Known rows:
j368: [  4  10   2   2  -1  -2   1 -11  -3   0  -1 -14  -6   2   6   0   6 -18
  10  17  -5  -9 -30   9   4 -21   1   0  -6   7  -2]
j429: [  0  11  20   5  13 -17   3 -12  -7  -4  12 -14  -2 -11  11   8   7  -8
  11 -14 -13 -15  25  20   1 -29  -3  -1  -6   7 -15]
j198: [  1   0   3  -1  -1  -3   5   0   5   4  -7  -3  -2 -10   0 -11   3  20
   9  12  -1  -6   9  -6  -6   7  -1  -1  16   0   3]
j759: [-11   0 -14   2  -2 -13   8  24   6   4  -7 -10  -4  -5   1   9  -6  -2
   3  27   0  -2  -2   4 -14  -8   1   0 -16   1   9]
j355: [ -1   6   3  -2  -5   0   4   2  -1  13   3 -11  -3  11  16   7   2 -14
   9  -3 -12  -6 -14  16   4 -24  -6  -1 -30   0  -9]
j332: [  9   4   3   6 -12  -1   3 -15   5  13 -10  -8   2  -4  -5  -8   5   3
   6 -12   1  -7  -2  10   5   8  -6 -13  19   7   2]
j590: [  6  -1  -4   1   8  10   7   9  -1  11  -3  -1 -14  -5   5  -5  -8  -5
  -9  16 -26  -3 -21  -1 -22 -12  -6  -1  -5   1   6]
j291: [ 22   2  -3  11   7   5   3 -19 -10   7 -14 -16  -4  -4   1   9  -2  -4
  -2  -8 -18   0   1   9 -20  -7  -4  -4 -30   9  10]
j690: [ 24   3  -2   5   1   6   2 -37  -6  10 -17 -14  12   9   5  20   0  13
   9   0   5  -7  27  16  -4  16  -8   2 -25   6   0]
j309: [  5   1   3   3   5  -5  -2   8  -8  -1 -14   0 -12   1   2 -15   3   1
   0  21   0   4   3   2 -14 -19  -2  -1  -5  -2  -8]
j308: [  2   4  -6   6 -11  -8   3   9   2  10  -7 -11  -2   6   7  -8  -2 -18
   3 -10 -11  -5 -23   2  -4 -13  -6  -9  -7   5  15]
j84: [ 11   7   2  10   8 -36   2 -24  -4  -7   2 -20  -7 -14   1  -2   7  14
  10 -30 -20  -9 -19  -2  -6 -23  -1  -2  -9  -2  30]
j229: [  4   2   3   6  -5 -10   3   9  -2  -4  -3  -7  -7  -6   7 -15   1  10
   3   1  -3  -2  -8  -5 -16 -14  -1   3   7   3   7]
j68: [  7   1   4  -1  -9 -12   4  -6   4   6 -10  -6  -1   0  -3 -20   1  14
   4   7 -11  -8  24 -12  -2   9  -6  -3  26   1  11]
j783: [  6   8   6  13   5 -21   3 -14  -2  -7   2 -15  -4 -19   1  -2   5   4
   5 -17  -9 -10  -6   9  -7 -17   1  -4  11   9   7]
j651: [  6   3   0   9   1  -4  -6   1 -10   3 -14  -6  -8   1   4 -12   9  -7
   9  -4   4   4 -19   6  -3 -24   2  -8 -16   1   2]
j765: [  4   1   0   7   9  -3  -4   7 -14   3 -18 -11  -6  -1   5  -5   6 -17
  14  -1  -3   1  17   1  -7 -21   6 -10 -30   8   0]

Facts:
j321 ζ:skemil ω:j705 j237
j435 ζ:skemil
j202 ζ:skemil ω:j776 j332
j874 ζ:zugik β:j294
j95 ζ:fivafli ω:j207
j549 ζ:skemil ω:j147 β:j783 j362 j781
j54 ζ:mobran β:j41 j28 j216
j198 ζ:skemil β:j304
j81 ζ:zugik ω:j207 β:j304 j519
j311 ζ:mobran ω:j463 j986
j5 ζ:fitral β:j892 j343 j463 j351
j304 ζ:zugik β:j351
j207 ζ:zugik β:j11
j302 ζ:skemil ω:j147 j855
j180 ζ:skemil β:j566 j772
j951 ζ:skemil β:j830
j351 ζ:fitral ω:j234 β:j11 j830
j13 ζ:fitral ω:j826 β:j309 j881
j78 ζ:zugik ω:j881 β:j830
j746 ζ:skemil β:j518 j309 j225 j11
j690 ζ:skemil ω:j338 β:j309 j11 j830
j540 ζ:skemil ω:j366 β:j951 j88
j265 ζ:fivafli β:j207 j216 j351
j216 ζ:mobran ω:j368 β:j830
j791 ζ:mobran
j521 ζ:fivafli ω:j221 j776 β:j955
j810 ζ:skemil ω:j640 j197 j123 β:j28 j428 j830
j826 ζ:fitral β:j216
j18 ζ:mobran β:j221
j589 ζ:skemil β:j304 j519 j355
j72 ζ:skemil β:j320
j463 ζ:fivafli ω:j224
j844 ζ:mobran ω:j858 β:j309 j216 j181
j66 ζ:fitral ω:j617 j279 β:j68
j573 ζ:skemil ω:j161
j123 ζ:fivafli ω:j338 β:j810 j830
j930 ζ:mobran ω:j972 β:j147
j712 ζ:fitral β:j578 j936 j830
j479 ζ:skemil ω:j12 j72 β:j28
j635 ζ:fitral ω:j293 j366 j95 β:j646
j492 ζ:mobran ω:j518 β:j181
j969 ζ:skemil β:j783 j945 j712
j11 ζ:skemil ω:j321 β:j830
j783 ζ:mobran ω:j590 β:j753
j320 ζ:mobran β:j351
j798 ζ:mobran
j964 ζ:zugik β:j147 j362
j270 ζ:fivafli ω:j478
j197 ζ:skemil ω:j36 j31
j955 ζ:zugik
j699 ζ:skemil β:j39
j548 ζ:skemil ω:j519 j791 j673 j435
j259 ζ:mobran β:j830
j181 ζ:fitral β:j982
j309 ζ:fivafli β:j28
j478 ζ:zugik ω:j52 j930 j351
j107 ζ:fitral ω:j518 β:j518 j830
j428 ζ:mobran ω:j293 β:j216
j587 ζ:fitral ω:j776 j950 j867 β:j95
j480 ζ:fivafli β:j229
j224 ζ:fitral ω:j302 β:j759
j585 ζ:skemil β:j612
j982 ζ:zugik β:j830
j568 ζ:mobran β:j107
j775 ζ:fivafli ω:j234
j655 ζ:fitral ω:j95 β:j309 j11 j753 j351
j291 ζ:zugik ω:j690 j338 j68 β:j216 j88
j279 ζ:fivafli ω:j294 j839 β:j313 j114 j830
j936 ζ:mobran ω:j12 j492 β:j777
j36 ζ:zugik ω:j294
j804 ζ:skemil β:j259 j311 j351
j126 ζ:fitral β:j207
j68 ζ:skemil
j372 ζ:zugik ω:j950 j902 β:j810
j884 ζ:zugik ω:j810 β:j11 j936
j221 ζ:skemil β:j578 j936 j830
j70 ζ:skemil β:j651
j545 ζ:skemil ω:j41 j343 β:j902 j830
j640 ζ:fivafli ω:j701
j950 ζ:mobran β:j11 j237
j225 ζ:mobran β:j982
j504 ζ:fitral ω:j612 j123
j226 ζ:skemil ω:j429 β:j519 j673
j234 ζ:fivafli ω:j705 j639 β:j874
j114 ζ:fivafli β:j11
j84 ζ:mobran ω:j68 j95 β:j777 j945
j121 ζ:zugik ω:j84 j95
j701 ζ:skemil
j263 ζ:skemil ω:j161 j687
j156 ζ:skemil β:j881 j830
j486 ζ:skemil β:j226 j157 j772
j193 ζ:skemil β:j777 j11 j5
j830 ζ:skemil ω:j855
j476 ζ:mobran ω:j573 β:j126 j355 j585
j833 ζ:mobran ω:j372 β:j294
j248 ζ:fivafli ω:j566 j639 j68 β:j782
j91 ζ:skemil β:j221 j343 j772
j201 ζ:fitral ω:j901 j791 j782 β:j988
j343 ζ:zugik β:j830
j12 ζ:zugik ω:j121 β:j216
j566 ζ:mobran ω:j72 j982
j979 ζ:skemil β:j930
j687 ζ:zugik ω:j566 β:j368 j429 j180
j639 ζ:fivafli
j777 ζ:fitral
j429 ζ:mobran ω:j705 β:j830
j147 ζ:fitral β:j207
j75 ζ:zugik ω:j590 j156
j161 ζ:zugik ω:j121
j988 ζ:skemil ω:j372 β:j225 j936
j23 ζ:zugik β:j224 j855 j442 j830
j237 ζ:skemil β:j28 j777 j351
j759 ζ:fitral β:j351
j772 ζ:fivafli ω:j197 β:j362 j351
j87 ζ:mobran β:j320 j181
j446 ζ:skemil β:j776 j84 j951
j876 ζ:fivafli β:j892
j467 ζ:skemil β:j830
j986 ζ:skemil ω:j655
j873 ζ:fivafli β:j224 j573
j839 ζ:skemil ω:j640 j972
j293 ζ:fitral ω:j207 j72 β:j309 j830
j368 ζ:zugik ω:j549 β:j590 j362 j830
j945 ζ:mobran β:j798 j936
j31 ζ:fitral
j646 ζ:fitral ω:j31 β:j237
j442 ζ:fitral β:j982 j467
j781 ζ:mobran β:j304 j573 j102
j578 ζ:zugik β:j11 j830
j326 ζ:skemil
j902 ζ:fitral ω:j690 j321 β:j753 j830
j308 ζ:fitral ω:j198
j157 ζ:fitral ω:j221 j28 β:j309 j479 j830
j892 ζ:skemil ω:j566 j690 j84 β:j566 j519 j936 j545
j399 ζ:skemil ω:j147 j36 β:j309 j216 j830
j332 ζ:skemil ω:j515 j123
j617 ζ:mobran ω:j810
j515 ζ:fivafli ω:j161 j36 β:j362 j955 j855 j351
j858 ζ:zugik ω:j548 β:j830
j229 ζ:zugik β:j147
j972 ζ:mobran ω:j123 β:j548
j651 ζ:fivafli ω:j157 β:j519 j798
j41 ζ:zugik
j978 ζ:zugik ω:j701 β:j399
j590 ζ:fitral β:j216
j47 ζ:fivafli ω:j765 j102 β:j216
j294 ζ:skemil ω:j892 j31 β:j830
j673 ζ:skemil β:j28 j11 j216
j881 ζ:zugik β:j655
j310 ζ:zugik ω:j368 j147
j88 ζ:fivafli β:j207 j11 j881
j366 ζ:zugik ω:j690 j338
j872 ζ:zugik β:j776 j102
j52 ζ:zugik
j120 ζ:skemil ω:j355 β:j326
j753 ζ:mobran ω:j321
j338 ζ:zugik ω:j72 j982
j971 ζ:mobran ω:j549 j429 j699 β:j216 j123
j290 ζ:fitral β:j810
j765 ζ:fivafli ω:j291 j428 j321 β:j362
j612 ζ:skemil ω:j78 j147 j302 β:j41
j102 ζ:zugik ω:j902 j12 β:j216
j86 ζ:fitral β:j157 j11 j855
j474 ζ:skemil ω:j612 j701 β:j221 j901 j783 j351
j362 ζ:mobran
j901 ζ:skemil ω:j640 β:j265
j776 ζ:zugik ω:j362 β:j207
j502 ζ:fitral β:j545
j705 ζ:fivafli ω:j492 j31
j477 ζ:fitral β:j224
j313 ζ:zugik β:j955
j355 ζ:fitral ω:j639 β:j830
j39 ζ:fivafli
j855 ζ:fivafli ω:j321 β:j518 j28 j573 j830
j409 ζ:zugik ω:j216 β:j309 j753 j830 j982
j867 ζ:skemil ω:j901 j858 j248
j519 ζ:fivafli ω:j936 j326 β:j11 j955
j518 ζ:fitral
j97 ζ:fivafli ω:j248 β:j11 j366 j428 j830
j782 ζ:fitral ω:j308 β:j777
j28 ζ:skemil ω:j78 β:j216 j830
j4 ζ:skemil ω:j399 β:j409

Rows:
No name comes twice in this set of rows, the named rows included.
[ 11   8  11  20  -6 -14   2 -17   2  -5   3 -16  -2 -18   0   3   6   7
  -2 -26   3  -6 -10  24  -8  -9  -4  -6  15  13  -4] => j972
[ -3   5  -5   9   3 -10  -2   4  -5   3 -14  -7  -9  -2  -3  -2   9  -6
   7   6   6   4 -14  16   0 -23   4 -12 -17  -2   2] => j515
[  5   2   1   1   4   6   3   4  -8  12  -7 -17   4  10  19  14  -3 -23
  15  -2 -15  -8  18   6  -6 -17  -3   1 -47  11  -2] => j902
[  5   5   1   9  -1  -4   2  -2  -3   3  -2 -10  -6  -6   4  -5   4  -4
   4 -10  -5  -4 -20  11  -6 -18  -2  -7  -8   5   2] => j978
[ -2   3   6   9   3  -8  -2  18 -13   9 -14  -3  -5   1   4 -17   7 -19
   9 -18  -5   0  19   7  -1 -28  -1 -19  -6   5  -9] => j705
[  7   9  10  16  -2 -24   2 -12   0  -4   2 -15  -2 -15  -3  -6   5  -4
  -1 -25  -6 -10  -1  15  -3 -18  -5  -9  23  10   2] => j617
[  2   3  -5   3   1   2   4 -12   5   9  -6  -9   0 -12  -3   2   5   8
  12   6   3  -8 -10   8   5   2   2 -11   3   5   1] => j474
[  6   4  12   3  -8  15   3 -18   6  15   0  -5   0  -3   2   6   8  13
   5  -8   5  -6  -7  28   6   2  -6  -8  -2   4 -19] => j810
[ 13   0   0   3   0  -1   1 -19   0  11 -10 -12   3  -5   3  -1   5  20
  16 -18  -6  -5  -1  -2  -1   2   0  -5 -13   3  16] => j892
[  8   4  -3   5  15  -6   5 -15 -11   8  -2  -7 -15 -11   0  -3   2  -4
   0 -10 -31  -4 -27   4  -8 -25  -4 -11 -21  -7  15] => j12
[ 10   8   6  12  17  -9   4 -23  -7  -4   5 -12  -8 -25  -1  -2   3  -3
   0  -9 -22 -12 -13   9 -12 -19  -1  -6  15   8   4] => j971
[  8   3   1   2   1   3   2 -15   1   9  -5  -7   0  -8   1  -7   7   8
  13  -2  -4  -9 -13   0   5   2   1  -8  10   5   3] => j4
[  5   4   5   6 -13   1   3  -9   5  14  -6  -6   3  -4  -4 -10   6   5
   5 -16   1  -6  -4  13   7   3  -5 -15  21   5  -1] => j839
[  5   2 -10   5  -5 -10   3   0  -1  10  -7 -14  -3   5   9  -1   0  -6
   8 -12 -15  -3 -34  -1  -6 -18  -3  -5 -29  -2  23] => j635
[  2   4   5   6  -7  -2   3  -5   4  13  -5  -4   3  -6  -2 -14   5   3
   9 -16  -2  -9  -2   8   9  -3  -4 -17  21   6  -4] => j197

Now the same objects, written a new way:
Known rows:
j804: [ -6   0  -5   9  -7  -9   1  -1   5  10   4  -1 -15   2  13  -3   0 -10
  12  -6  13  -1   2  14   1  -3 -20   3   8  -6   2  10  11  -5   8]
j259: [ -3   3   0  -7 -11   6   1  -1   8  13  -9 -11   3   7  -6 -17  -8  -4
  -7  10  -1  -9  -1  -5   3  -2  -6   0  -7  14   6  -8 -11  -2  -2]
j293: [  1  -2  -6 -14  -8  14  -5 -10  -9 -16  -1   5  13   1  -9  20  -3   5
  -5   2 -11  11   1 -10  -4  -1   6   5 -15   2  -8   9   6  -4 -14]
j72: [ -9   5  -6  -6 -10  -7   1 -15   7  -4  11  -7 -12   4   8   7   5 -16
   7 -25  20   3  13   0  -1  -3 -26   4   4 -16  -5  14   0 -10   0]
j639: [ -1  -4  10  -6  17   2   4  -2  -1  -4   2  -8  -3  -9  -9   4   3   4
  -2 -10   2  -4   1 -12  -1   6  21   5  -9 -10   2  -9 -16   7  -5]
j519: [  5 -10   2   1  19  -3   0   5  -8   3  -1  -5   0 -14  -9   7  -3   4
  -6   1  -3  -2  -3  -8  -2   9  21   5  -6   3   3  -6  -8   8   4]
j945: [ -1   0   1  -9 -10   6   0   1   5  13  -4 -10   1   6  -4 -10  -4  -1
  -6  14   0 -14  -1  -5   2  -6  -5   7   0  11   5  -4  -9  -5   1]
j969: [ -5   1  -5  11  -9  -8   0  -6   4  10   1   0 -10   1   9  -7  -4 -10
  11 -10  15   1   0   9  -1  -5 -21   0  13  -2   4  14   9  -1   9]
j12: [ -3  -7  -2  -3  13   2   1  -3  -4  -6   5  -2  -4 -11  -9  15   3  -2
   0  -8   4   3   9  -7  -5  11   6   1 -13  -7  -4  -2  -6   0  -5]
j463: [  6   1  11   2  12   1   2   3   2  -6  -5   5   6 -11  -7  -6   4  16
  -7  -3  -8  -5   2  -8   3   0  20  -4   4   1  -3 -11  -8  13   3]
j573: [ -9   9 -13   3  -3  -9   6  -9   6   5   7  -5 -14   4   1 -12  -2 -13
  -3 -15   4   7   0   5   2   0 -28  -6   5  -4   1   8   3  -4   6]
j873: [  5 -12   7   3  13   1   0   4   0   4  -2   2  -1 -16 -13   3  -3   7
   2   3  -2  -8   8  -9   0  10  16   0  -8   2  -2  -8  -7   9   2]
j690: [-11  10  -7  -3  -8  -4   7 -16   7  -3   4  -6 -12   2   5   2   2 -10
  -4 -20  18   6   6   1  -5  -4 -27  -6   5 -11  -1  11   1  -6   6]
j41: [  7  -3   8   1   9   2   2  -7  -1   2  -1   7  -3  -6  -8  -6  -4  11
   3  -7 -12   0  -3  -8   3   2  12   2  -3  -6   5   2  -3   7  -7]
j126: [  5  -4   3  -1  -4  16  -6   0  -8  -3   0   9   9   8  -3   9  -4   7
   4  13 -13   3  -9   0  -2   1  12   2 -18  -1  -2   0   4  -6 -15]
j492: [ -7   0   6 -10  -5   7   5   4  -1   7 -12 -17   6   6   2   0  -7   1
  -6  11  16 -11 -14  -1  -6 -11   3  10   1   6  13  -2 -15  -3   2]
j673: [ -5   3  -2   5  -7  -6   5 -12   5  10  -1  -3 -16   1  12  -8  -4  -4
   8 -13  15   1 -11   8   0  -9 -21   5  12 -10  12  15   5  -1   7]

Rows:
No name comes twice in this set of rows, the named rows included.
[  7  -3  16  -3   8   0   2   1   4  -3  -3   6   2 -12  -8  -3   6  10
   0  -5  -8 -10  12 -11   4   1  16  -3   3  -4  -6  -9  -7  11  -2] => j640
[  2   4  12   0  -4  19   0   8  -5 -10  -5  12  13   9   8  13   2  12
  -1  14  -9   3  -9   0  -4  -3  16  -2 -10  -6  -3  -9   7  -3  -8] => j224
[  6  -6   9 -15  10   2   0  -5   2 -12   0   1   1 -16  -6   8  10  10
 -10  -8  -4  -6  15 -16   1   1  14   1  -1  -7 -13  -3 -11   6  -4] => j123
[ -7   9 -12   3   1  -8   7  -8   6  13  13 -10 -21   8   8  -8  -1 -10
   2 -18  10   2 -10   8  -1  -1 -18   3   3 -12  10   3   4  -7   3] => j326
[  6   6  21  -5  -9  23   2   0   3 -13  -4  14  12  15   9  10   8   9
   7   8  -5  -1   2  -1  -1  -1  18   2 -11 -18  -5 -11   1  -6 -18] => j147
[ 10 -14   3   5  11  -3  -2  12  -4   5  -1   7   2 -19  -8   5  -2   9
  -3   8  -7  -6  11  -5   0  10  14  -1  -3   9  -5  -8   0  11   5] => j521
[ -5  10   0  -9  -2   3   3  11  -1   3  -6 -18   7   8   1  -9   0  -3
 -18  12   3  -4 -15  -1  -2  -9   2   4   4  13   8 -11 -10  -1   7] => j753
[ -2   6   0 -14 -16   6   2   3   7   2  -6  -9   8   7  -1 -10   0  -1
 -13   9  -1 -11   3  -5   1  -9  -3   1   6  12   1  -5 -10  -3   0] => j617
[  3   4   9  -8 -17   4  -1   5   8  -1  -8  -4  10  11   5  -9   3   4
  -2  11   1 -15   4  -1   5 -11  -3   6  10  11   1  -7  -6  -2   2] => j216

Now the same objects, written a new way:
Known rows:
j279: [ -5  15  18   7  -2  16 -18   0   2  11 -11 -18 -11  -5   8  -5   8  29
   1 -19  30  12  10   5 -18  -6]
j548: [ 15  38   9  18  16  23   3  -5  -1 -12  -3 -13  11   1 -21   1  -6   3
   0 -15   9   6  -7   5 -17  -2]
j259: [  5  18  12  20  -1  18  -7   4   2   0  -8  -5   2  -1 -19   1  -6  22
   4 -16  18  11  -1   3 -14  -3]
j753: [  3  25  14   7   9  12 -10  -4   0  -6 -11  -7  10  -2  -7  -2  -1  16
   3 -18  18   0  -1   0 -16  -1]
j86: [ 17  24  19  18   5  26  15  -2   0   7 -30  -4  -2   4  12  -3  -8  10
   1 -22  16  10   1  17 -28 -10]
j640: [ -6  22  19  10   4  13 -13  -3   1  12  -6 -15 -14  -6  17  -4  13  29
  -1 -11  29   7  14   7 -17  -8]
j123: [ -3   9  22  11  -5  14 -15   0   2  12  -7 -14 -13  -5  17  -2   8  31
   1 -16  31  12  12   5 -16  -5]
j409: [ -3  20   7   6   2  16 -19   5   4  -5   5  -4   0   0 -22   1   2  20
   7 -16  23   3  -8  -4 -10  -4]
j326: [ 14  35  11  21  13  21   7  -3  -2 -13  -1  -7  10   2  -8   3  -6   6
   1 -12   9   4  -6   5 -15  -3]
j687: [ -1  22   9   4   5  18 -21   0   4  -1   8  -7  -5   0   1   2   1  17
   4  -9  17   1  -5  -9 -10  -1]
j147: [ 14  18  25  16   3  19  23  -4  -1   2 -26   4  -3   6  23  -1   2   7
   2 -18  21   9   2  17 -25 -11]
j844: [  4  27   9  11   2  25  -7   1   2   0 -10 -15  -2   0 -14  -1   8  18
   1  -9  13   6  -3   3 -16  -1]
j180: [ 13  30  12  22   9  20   4  -3   1 -13  -5  -6   6   7 -16   4  -6   4
   3 -12  12   5 -10   6 -18  -2]
j872: [ -3  25   7   4   4  16 -18   2   4  -1   6  -5  -5   1 -11   1   5  21
   5  -7  19  -1  -7  -5 -10  -4]
j311: [  5  27  15  18   6  15 -14  -4   3  -2  -9  -7   5   2 -14  -1  -1  18
   3 -16  18  -2   1   3 -17  -3]
j480: [ -5  20  17   5  -4  11 -17   1   1  11 -14 -13 -16  -4  12  -4   4  33
   2  -7  28   7   4   9 -20  -7]
j87: [  4  27  13  14   3  15  -7  -2   1  -1  -9  -7  -4   3 -10   0   1  17
   3  -9  17   4  -3   4 -17  -3]

Rows:
No name comes twice in this set of rows, the named rows included.
[ 18  19  20  20  -1  25  14   1   3   5 -26  -6   2   3   0  -3  -6  11
   1 -24  17  14   1  18 -28 -11] => j157
[ -4  24   7   2   5  16 -19   2   3  -2   4  -8  -3  -1  -5   1   2  19
   4  -9  18   1  -7  -7  -9  -1] => j372
[ 18  22  25  18   9  22  12  -4   3   3 -25  -9   7   3   5  -5  -1   4
  -1 -28  18   7   5  16 -28 -10] => j504
[ 16  26  20  10   6  24  19  -1   1   7 -26 -10  -4   1   8  -3  -3   9
  -1 -15  15  13  -1  15 -28  -9] => j782
[ -4  24  11   9  11  15 -16  -1   4  -3  12  -4   1   0  -1   1   8  17
   3 -12  21  -2   1  -7  -7  -5] => j36
[ -2  26  12  17   9  15  -6   1   3   0 -11  -9  -7   1  -9   3   0  19
   6 -10  14   4   0   2 -21  -1] => j320
[  5  16  17  13  -6  22 -10  -1   0  -5 -11 -12   3   1   2   0   8  20
   4 -11   9  -1  -2   1 -14   0] => j428
[ -8  12  20   6  -4  11 -15   2   0   6 -16 -10  -8  -7  10  -4   5  34
   4 -16  30   6   6   7 -17  -5] => j855
[  5  30  13  18   4  14  -8  -3   1  -1  -7  -6   0   1 -10  -1  -2  19
   2 -11  18   1   2   3 -16  -5] => j798
[ -2  21   3   7   5  20 -15   6   3   3   8  -8  -2  -6 -13   2  -2  24
   4 -12  18   9  -4  -8  -7  -1] => j858
[ -4  24   7   6   7  18 -18   2   5  -3   7  -8  -3   2 -15   1  10  17
   3 -12  21   1  -5  -6 -10  -4] => j978
[-10  20  15  12  -3  17 -17   2   1  11 -17 -17 -16  -4  14  -3  11  36
   4  -9  23   3   7   8 -22  -7] => j265
[ 17  20  22  20   4  27  11  -4   0   5 -31  -5  -5   5  22  -1 -10   8
   3 -22  12   8   2  12 -31  -7] => j655

